Each row is followed by its class.
[-1.66 -0.63 -0.12  0.43  2.74  1.01  2.44 -0.53  0.59  0.24  0.04  3.72
 -0.47 -0.22  0.29  0.33 -0.25  0.54 -0.73 -0.46 -1.75  1.74 -1.48 -0.67
 -0.01 -0.47  0.90  0.12  0.35  1.16 -0.54 -0.33  1.24 -0.16 -1.71 -0.59
  1.74 -0.47  1.30] | q248
[ 0.32 -1.47 -1.08 -0.51 -1.51  1.28 -1.04 -1.44 -2.48 -0.80 -0.64  0.36
  0.10 -0.94  0.15  0.22  0.51  1.72  0.01  1.03 -1.50 -3.29 -0.17  4.50
  0.76 -1.46 -0.19  1.14  0.26 -0.75 -3.19  0.80  0.24 -1.30 -0.74  0.49
  0.28  0.44  0.50] | q76
[-1.66  0.83 -0.19  0.68  2.56  0.50  3.63  0.26  0.71  0.24  1.73  4.63
 -0.02 -0.49 -1.97 -0.47 -0.56 -0.07 -0.97  0.77 -1.66 -1.06 -0.47  0.10
 -0.35 -0.35  0.77  0.45 -0.30  1.95  0.13  0.50  0.40  1.73 -1.52  1.48
 -0.23 -2.08  2.03] | q248
[-1.31 -0.67 -0.71  0.01  0.47 -0.08  2.52 -0.22  1.30  0.29  0.46  1.02
 -0.17 -0.72 -0.81 -0.06 -0.03  0.37 -0.10  0.88 -1.02  0.57 -1.06 -0.68
 -0.74 -1.61  0.18 -0.37  0.43  1.58  0.12 -0.10  0.96  0.16 -0.05 -0.18
  0.91  0.81 -1.42] | q248
[-1.53 -0.27 -1.55  0.07 -1.82 -0.09  1.80  0.10  1.58 -0.29  1.48 -1.10
 -0.77 -0.75  1.47 -0.27 -0.43  0.17 -0.45  3.36 -1.41 -0.41 -0.06 -0.03
 -0.05 -3.31 -0.19 -0.28  0.47  0.03 -1.97 -0.48  0.27  2.34 -1.37  0.01
 -0.17  5.38  0.52] | q76
[-0.02  0.40 -3.00  1.31  5.14 -0.70  1.64 -0.01 -1.88  0.77 -0.29  7.51
  1.38  2.26 -1.21 -0.33 -1.61 -0.06  1.28 -1.69 -1.30 -1.67  0.09  1.15
 -0.61  2.96  0.80  1.44 -0.67  1.35  2.74  0.21  0.26 -0.15  0.17 -1.30
 -1.43 -7.51  2.02] | q441
[-0.29 -1.15 -2.36  0.30 -1.85  1.07 -0.79 -1.82 -2.86 -1.54 -0.45  0.08
  0.26 -2.16  1.91 -0.27 -1.67  1.23 -0.28  1.43 -2.52  0.27 -0.54  4.35
  0.06 -2.79 -0.54  1.50 -0.24 -1.46 -5.20  1.07  2.11 -1.15 -1.34  0.14
 -0.04  1.40  0.27] | q76
[-3.07  0.91  0.09  0.87  3.50 -0.06  4.31 -0.49  1.54  0.59  1.50  6.24
 -1.51 -1.27 -2.11 -0.02 -0.94  0.68  0.44  1.12 -1.63  0.41 -0.76 -1.22
  0.44  0.51  0.37 -0.02  0.34  2.53  1.05  0.20  0.87  0.45 -1.60  2.53
  1.43 -1.26  3.29] | q248
[-0.28 -1.07 -0.13 -0.24 -1.20  1.54  0.88 -0.62  0.86 -0.05  0.44 -0.09
  0.10 -1.22  1.12  0.11  1.44  0.35 -0.65  1.49 -0.62  0.95 -0.21  0.98
  1.47 -1.33 -0.96  0.28 -1.96 -0.80 -2.03 -0.48  0.40 -0.25 -1.32 -0.09
 -0.51  3.32  0.39] | q76
[ 0.81  2.71  1.18  1.50  3.66 -1.28 -1.38 -0.05 -3.80  0.54 -1.75  2.51
  0.11  3.31 -1.27 -0.97 -0.72 -0.55  1.33 -3.38  0.95 -1.24  0.17  0.72
 -0.07  1.75  1.24  0.23  2.06 -0.42  1.34 -0.32  0.58 -1.07  2.14  0.01
 -0.34 -6.92 -0.15] | q441
[-0.28 -2.19 -0.77 -0.78 -0.62  0.70  0.12 -0.95  0.92 -0.12  0.00  0.72
 -0.20 -0.60  0.79  0.11  0.03  1.05 -1.03  2.12 -2.12  0.11 -0.63  0.84
  0.66 -1.87 -0.10 -0.36  1.60  0.70 -2.20 -0.45  0.28 -1.10 -2.30 -0.40
  0.43  3.32  1.29] | q76
[-0.31 -0.32  0.83  0.81  3.37 -1.57 -0.79 -0.10 -1.72 -0.42 -1.31  5.00
 -0.11 -0.10 -1.48  0.05 -0.58 -0.02  1.26 -2.37  0.21  0.73 -0.56 -0.09
 -0.03  4.04 -0.13  0.09 -0.61  0.95  1.93 -0.70  0.65 -0.09  0.61 -0.06
  1.04 -5.63  1.47] | q441
[-0.63 -0.66 -1.18 -0.29 -2.46  0.93 -1.37 -1.36 -0.76 -0.86  0.45 -1.73
 -0.58 -1.26  1.62  0.04 -0.07  0.83 -0.70  2.33 -3.62  0.56 -0.19  2.45
 -0.12 -3.26 -0.60  0.72  0.70 -0.42 -3.49  0.00 -0.06 -0.78 -0.25  0.54
  1.89  3.58 -0.71] | q76
[ 2.90 -1.00  1.03 -0.63  0.71 -3.28 -2.78  1.60  1.48  1.19 -1.42  0.47
  0.07  2.80 -1.89 -0.40 -0.17 -0.65  0.16 -3.09  1.91  0.02  0.62 -2.47
  0.02  2.59  0.38 -1.29 -0.63  1.98  4.41 -1.41  0.03 -0.48  2.17 -0.96
  0.29 -3.98 -0.89] | q441
[ 0.97  2.21  1.96  1.49  3.75 -0.84 -1.19 -1.34 -3.27  0.09 -2.12  0.93
 -1.41  0.25  0.81  1.08 -0.64 -0.16  0.33 -4.84  1.79 -1.21  0.08 -0.06
  0.48  2.16  0.41  0.68  0.19 -1.05  0.41  0.49  1.27 -0.66  0.64  0.47
  1.35 -3.63 -1.05] | q441
[-2.21  0.00  0.03  2.09  1.39  0.87  6.16 -1.16  2.42 -0.29  2.50  4.06
 -0.61 -2.64 -1.29 -0.59  0.21  0.39 -0.30  2.21 -3.44  0.29 -0.43 -1.32
 -0.19  0.73  0.08 -0.56  0.44 -0.36 -0.16 -0.16  0.15  0.50 -2.87  1.82
 -0.86 -0.15  3.84] | q248
[-0.10 -1.03 -0.64  0.06 -0.96  2.62  0.83 -1.66 -1.26 -0.61 -0.34 -0.57
 -0.02 -1.39  2.01 -0.06 -0.19  0.39 -0.65  1.50 -0.99  0.02  0.02  2.14
 -0.49 -0.71  0.34  0.63 -0.03 -1.44 -3.49 -0.51  0.57 -0.51 -1.73  0.14
  0.79  2.99 -0.05] | q76
[-0.78 -2.02 -1.44 -0.78 -1.15  0.85 -0.93 -2.08 -1.81 -0.03 -0.87  0.35
  1.60  0.46  1.21  0.78 -0.61  1.44 -0.14  0.70 -3.14  0.47 -0.47  4.62
  0.46 -2.39 -0.48  1.08 -0.65  0.28 -3.68  0.63  0.14 -0.21 -1.20  0.29
  0.04 -0.46  0.08] | q76
[-2.40  0.09  0.15  0.93  2.13  0.22  3.81 -0.56  1.91 -0.11  1.07  2.02
 -0.01 -2.51 -1.15 -0.04 -0.59  0.72 -0.30  0.54 -1.88  0.91 -0.65 -0.91
 -0.06 -0.08  0.70 -0.27 -0.10  1.42 -1.24 -0.69  0.01  0.48 -2.17  1.26
  2.02  2.96  2.84] | q248
[ 1.44  1.70  2.40 -0.19  4.48 -0.88 -1.97  0.54 -0.83  0.55 -1.13  0.67
  0.37  3.67  0.19 -0.11 -0.55 -0.70  0.24 -4.14  4.10 -1.33 -0.04 -2.44
  0.88  2.27  0.23 -1.35 -0.73 -0.27  1.70 -0.88  1.30  1.08  0.89 -2.32
  0.92 -1.05 -2.39] | q441
[ 0.61  0.52  1.33  0.27  3.20 -1.05 -0.06 -0.18  1.19  0.13 -1.18  3.50
  0.46  1.45  0.40  0.21  0.10 -0.40 -0.20 -3.05  1.40 -0.24  0.87 -1.67
 -0.41  3.36 -1.32 -0.24 -0.18  0.88  2.97 -1.33  0.08 -0.16  0.67 -1.78
 -1.35 -4.58  0.46] | q441
